Here is a tiny trained network, its code and every weight. The questions are about switching its units off for an input and a target symbol, where a switched-off unit gives its printed mean instead of its output.

import numpy as np


def w(rows, s, z=0):
    codes = np.array(rows[::2]) - 128.0
    scale = np.full(codes.shape[1], s)
    scale[-1] = z or s
    return codes * scale


def norm(h):
    return h / np.sqrt((h * h).mean(-1, keepdims=True) + 1e-5)


def f(y):
    return y / 2 * (1 + np.tanh(0.7978845608 * (y + 0.044715 * y**3)))


def softmax(a):
    e = np.exp(a - a.max(-1, keepdims=True))
    return e / e.sum(-1, keepdims=True)


def log_softmax(a):
    a = a - a.max(-1, keepdims=True)
    return a - np.log(np.exp(a).sum(-1, keepdims=True))


def net(x, mask):
    ids = ['αβγεζηθλξπστφψ'.index(c) for c in x.split()]
    T = len(ids)
    res = E[ids] + P[:T]
    u = 0
    for l in range(2):
        q, k, v = (norm(res) @ M[l].T for M in (Q, K, V))
        z = softmax(np.where(np.tri(T) > 0, q @ k.T / 2**0.5, -1e9)) @ v
        res = res + np.where(mask[u], z, O[l][:, -1]) @ O[l][:, :-1]
        u += 1
        y = f(norm(res) @ A[l][:, :-1].T + A[l][:, -1])
        res = res + np.where(mask[u : u + 12], y, B[l][:, -1]) @ B[l][:, :-1]
        u += 12
    return log_softmax(norm(res)[-1] @ U[:, :-1].T + U[:, -1])


Q, K, V, O, A, B = {}, {}, {}, {}, {}, {}
E = w([
[71,131,89],'α',
[76,73,99],'β',
[50,109,148],'γ',
[181,100,100],'ε',
[43,90,154],'ζ',
[100,236,169],'η',
[80,133,93],'θ',
[171,76,207],'λ',
[78,4,136],'ξ',
[81,132,176],'π',
[94,125,152],'σ',
[115,169,175],'τ',
[105,46,100],'φ',
[70,126,186],'ψ',
],0.022)
P = w([
[3,77,174],'0',
[35,104,173],'1',
[52,119,170],'2',
[64,126,171],'3',
[73,135,173],'4',
[83,139,172],'5',
[82,142,170],'6',
],0.0046)
Q[0] = w([
[173,91,3],'L0H1',
[138,88,163],'L0H1',
],0.022)
K[0] = w([
[27,39,7],'L0H1',
[117,91,145],'L0H1',
],0.02)
V[0] = w([
[152,2,246],'L0H1',
[148,166,173],'L0H1',
],0.0059)
O[0] = w([
[252,8,53,254],'L0H1',
[31,29,182,106],'L0H1',
],0.0039,0.0029)
A[0] = w([
[119,227,132,42],'L0N1',
[149,124,109,193],'L0N2',
[147,249,63,57],'L0N3',
[96,124,58,91],'L0N4',
[132,152,159,127],'L0N5',
[153,138,175,2],'L0N6',
[169,126,102,109],'L0N7',
[144,122,113,81],'L0N8',
[112,153,85,69],'L0N9',
[76,171,130,119],'L0N10',
[187,131,133,117],'L0N11',
[166,157,105,188],'L0N12',
],0.021,0.0015)
B[0] = w([
[78,86,212,180],'L0N1',
[123,112,82,126],'L0N2',
[63,37,3,174],'L0N3',
[194,189,102,224],'L0N4',
[145,71,145,135],'L0N5',
[207,110,136,138],'L0N6',
[93,118,78,131],'L0N7',
[138,110,89,120],'L0N8',
[161,150,82,159],'L0N9',
[38,103,176,254],'L0N10',
[112,176,130,147],'L0N11',
[71,132,101,121],'L0N12',
],0.026,0.0068)
Q[1] = w([
[135,157,253],'L1H1',
[146,185,52],'L1H1',
],0.027)
K[1] = w([
[250,236,196],'L1H1',
[51,166,79],'L1H1',
],0.02)
V[1] = w([
[56,112,119],'L1H1',
[254,208,200],'L1H1',
],0.0075)
O[1] = w([
[120,87,106,189],'L1H1',
[116,198,253,2],'L1H1',
],0.0058,0.0045)
A[1] = w([
[147,154,181,126],'L1N1',
[76,156,96,148],'L1N2',
[100,254,92,79],'L1N3',
[145,176,111,83],'L1N4',
[143,149,161,129],'L1N5',
[95,158,113,140],'L1N6',
[166,171,165,254],'L1N7',
[116,152,67,216],'L1N8',
[127,136,124,110],'L1N9',
[97,124,104,124],'L1N10',
[150,65,167,125],'L1N11',
[149,52,119,101],'L1N12',
],0.025,0.0062)
B[1] = w([
[102,234,61,167],'L1N1',
[181,140,57,250],'L1N2',
[234,39,13,194],'L1N3',
[123,73,60,133],'L1N4',
[126,185,113,142],'L1N5',
[174,135,112,188],'L1N6',
[68,131,4,179],'L1N7',
[82,66,179,255],'L1N8',
[132,130,119,121],'L1N9',
[158,147,117,202],'L1N10',
[173,184,104,222],'L1N11',
[202,164,158,179],'L1N12',
],0.024,0.0082)
U = w([
[29,65,179,173],'α',
[167,26,201,111],'β',
[60,150,194,197],'γ',
[147,224,52,86],'ε',
[133,122,127,42],'ζ',
[133,115,133,27],'η',
[60,73,66,182],'θ',
[255,147,150,95],'λ',
[154,138,188,198],'ξ',
[153,133,186,192],'π',
[187,71,49,172],'σ',
[75,174,114,153],'τ',
[95,170,122,123],'φ',
[135,122,125,3],'ψ',
],0.02,0.0048)

Each question gives the input, a string of symbols that net reads in full, and the target symbol t.
The units are the heads (2 rows each of Q, K, V and O) and the neurons (one row each of A and B). Each row of codes is followed by its name. A weight is (code - 128) times the scale printed after its matrix; where a second scale follows, it is the last column's (O, A, B and U).
mask holds one flag per unit, layer by layer, with each layer's heads first. A switched-off unit (its flag False) gives its mean, the last column of its rows in O or B, instead of its output. The means were averaged over made-up inputs and are rounded, as every weight is.
A unit's drop is (log p(t) with every unit on - log p(t) with that unit switched off) / (log p(t) with every unit on - log p(t) with every unit switched off).
The circuit of an input: a set's keep is (log p(t) with only the set's units on - log p(t) with every unit switched off) / (log p(t) with every unit on - log p(t) with every unit switched off). Starting from the 12 units with the biggest drops (on a tie, the unit counted first), units are removed one at a time, each time the one whose removal leaves the highest keep (on an exact tie, the one counted first), for as long as the keep stays at least 0.8.
units of the circuit, in order: the units of the circuit, biggest drop first
unit that matters most: the unit with the biggest drop
k most important neurons: the k neurons with the biggest drops, biggest first
top k neurons in layer l: the k neurons of layer l with the biggest drops, biggest first
input η ξ σ ζ, target α: 2 most important neurons : L1N3, L0N4
input β β θ τ τ, target γ: unit that matters most : L0N1
input ζ σ η ψ π, target α: units of the circuit, in order : L0H1, L0N4, L0N10
input β η α λ ψ, target ε: units of the circuit, in order : L0N3, L1N1
input η θ θ θ, target θ: units of the circuit, in order : L0H1, L0N10
input β λ α η λ ζ, target ε: units of the circuit, in order : L0N10, L0N3, L1H1
input η α λ σ σ, target ε: units of the circuit, in order : L0N3, L1H1, L1N1
input τ α η ψ, target α: units of the circuit, in order : L0N4, L0H1, L0N10
input ζ ψ ξ τ τ ζ, target γ: units of the circuit, in order : L1N3, L0N3, L1N7
input η α η σ, target α: units of the circuit, in order : L0H1, L0N4, L0N10
input α σ γ α τ σ, target γ: 3 most important neurons : L1N3, L0N3, L0N4
input θ τ π, target γ: 4 most important neurons : L0N3, L0N4, L1N3, L1N8
input λ γ ψ, target ε: 2 most important neurons : L0N3, L0N10
input θ γ α θ ζ σ σ, target λ: unit that matters most : L0H1
input α φ γ α ζ θ α, target θ: top 2 neurons in layer 1 : L1N3, L1N8
input σ τ θ ε π π θ, target θ: top 3 neurons in layer 0 : L0N3, L0N10, L0N1
input σ β τ λ η, target α: 2 most important neurons : L0N1, L0N3
input η τ ζ τ η ζ, target α: 2 most important neurons : L0N4, L1N3
input π ε ξ α γ σ, target λ: 4 most important neurons : L0N4, L1N8, L0N1, L0N10
input λ α η τ γ σ, target γ: top 2 neurons in layer 0 : L0N4, L0N3
input φ τ γ, target γ: 2 most important neurons : L1N3, L0N3
input β ψ β λ ε γ, target ε: 3 most important neurons : L0N3, L0N10, L1N8
input λ θ ε γ λ α α, target θ: top 4 neurons in layer 0 : L0N3, L0N10, L0N1, L0N11
